Each row has a name. Each piece below is followed by the name of the row it came from, unless a question asks for something else. Each question is about the rows just above it.

rog: [144 140  98 147 114 152 126 127  90 143 142 142 179 170 136 106 160 183
  77 148 132 142 108 107 108 149 139 109  87 178 183 133 102 147 134 104
 141 137 130 142 143 137  99 106 142]
kad: [160 159 101 158  87 155 109 142  68 118 140 139 195 166 174 105 170 161
  66 146 166  88  98 100 107 161 145  78 111 105 197 121  94 151 137 117
 143 141 132 139 148 130  82  93 142]
lasep: [157 158  97 153  98 156 114 138  69 123 142 137 194 166 164 106 166 170
  75 150 155  88 101 103 106 154 147  85 102 100 198 127  91 149 138 117
 143 140 133 138 155 135  82  94 146]
Right after [179] comes
[170]
What comes right after [121] in the named rows?
[94]
[144 140  98 147 114 152 126 127  90 143 142 142 179 170 136 106 160 183
  77 148 132 142 108 107 108 149 139 109  87 178 183 133 102 147 134 104
 141 137 130 142 143 137  99 106 142]
rog

Susu: [128  85 125 105  69 138 138 169 129]
dege: [136 163  98 163 128  95 163 163 152]
vepon: [113 115 150  89 138 152 181 173 147]
fenad: [181 134 107  83 126 158 124 107 101]
Which value appears more than once in dege?
[163]
Which row holds [128  85 125 105  69 138 138]?
Susu
[136 163  98 163 128  95 163]
dege

Tum: [130 123 147 154 104 158 119 110 156 112 107 112 103 118 137 112 112]
Kedip: [128 124 131 124  93 137  95  93 128 139  97 112 103  74 135  95 127]
mes: [128 124 131 124  93 137  95  93 128 139  97 112 103  74 135  95 104]
Popob: [119 134  97  86 152  87 104 150  86 153 157 140 158 133 125 149 154]
vabu: [147 175 148 116 161 104 104  94 109 150 170 178 159 157 145 173 172]
lag: [129 124 129 136 120 135 126 123 136 119 121 122 118 130 132 122 121]
kopu: [119 101 121 115 133 134 166 109 126 133 116  84 130 133  74 109 113]
kuzup: [169  99 125 180 122 175 108  99 180  74  87 109  76  99 176  99  92]
pap: [143 168 143 112 152 100 111 149 125 150  86 157 153 158 140 133 159]
guver: [185  84  97 178  93  93 112 139 128  95 137 103  97  81 190  88  79]
siku: [122 123 137 139 111 145 120 113 142 122 112 113 113 113 125 114 116]
[128 124 131 124  93 137  95  93 128 139  97 112 103  74 135  95 127]
Kedip
Right after [168] comes
[143]
Which value appears more than once in Tum?
[112]
The row with [119 101 121 115 133] is
kopu
Which row holds [143 168 143 112 152 100 111 149 125 150  86 157 153 158 140 133 159]?
pap
[150  86 153 157 140 158 133 125 149] is in which row?
Popob
What comes right after [100] in the named rows?
[111]

fafiz: [114 119 140 108 103 149 116 125 149 143 112 175 129]
dun: [153  97 137 124 131 167 132 130 137 152 137 150 141]
miniz: [143  73 165 145 118 162 108 134 116 170 126 203 141]
vefer: [133 127 143  93 133  87 126 137 124 153 105 188 156]
Pibuv: [150 119 142 109 142 140 137 134  96 146 137 123 135]
lamuv: [127 139 127 116 147 121 101 117 146 130 103 151 142]
kimov: [143 147 151  90 162 131  76 103 148 139  85 163 162]
fege: [106 154 124 122 121  97 125 124 151 115 133 123 115]
duk: [121 168 122 125 148  96 133 127 143  95 133  87 126]
The entry that follows [132]:
[130]
Which row holds [133 127 143  95 133  87 126]?
duk
The value that dun holds more than once:
[137]

Bigat: [ 98 130 132 184 111 126 126 143 120 139  83 134  94 137 122  85 137 114]
bobo: [145 122 131 169  92 148  84 131 152 134 128 162  89 145 146  92 112 150]
mok: [123 138 124  74 177 118 146 104 116 144 141  92 104 109 102 127 145 104]
badu: [130 118 123 117 173 127 109 110 147 156 123 120  80  86 166 136 100 147]
Seb: [107 125 161 136 161 107 125 117 110 181 105  83 128 155 136 118 145  92]
Guvi: [163 163 126 144 140 138  60 131 172 128 134 146  94 163 151 126 126 157]
Which value appears more than once in mok?
[104]
[ 98 130 132 184 111 126 126 143 120 139  83 134  94 137 122  85 137 114]
Bigat
[123 138 124  74 177 118 146 104 116 144 141  92 104 109 102 127 145 104]
mok
Which row holds [128 134]?
Guvi
The row with [173 127 109 110 147 156 123] is
badu

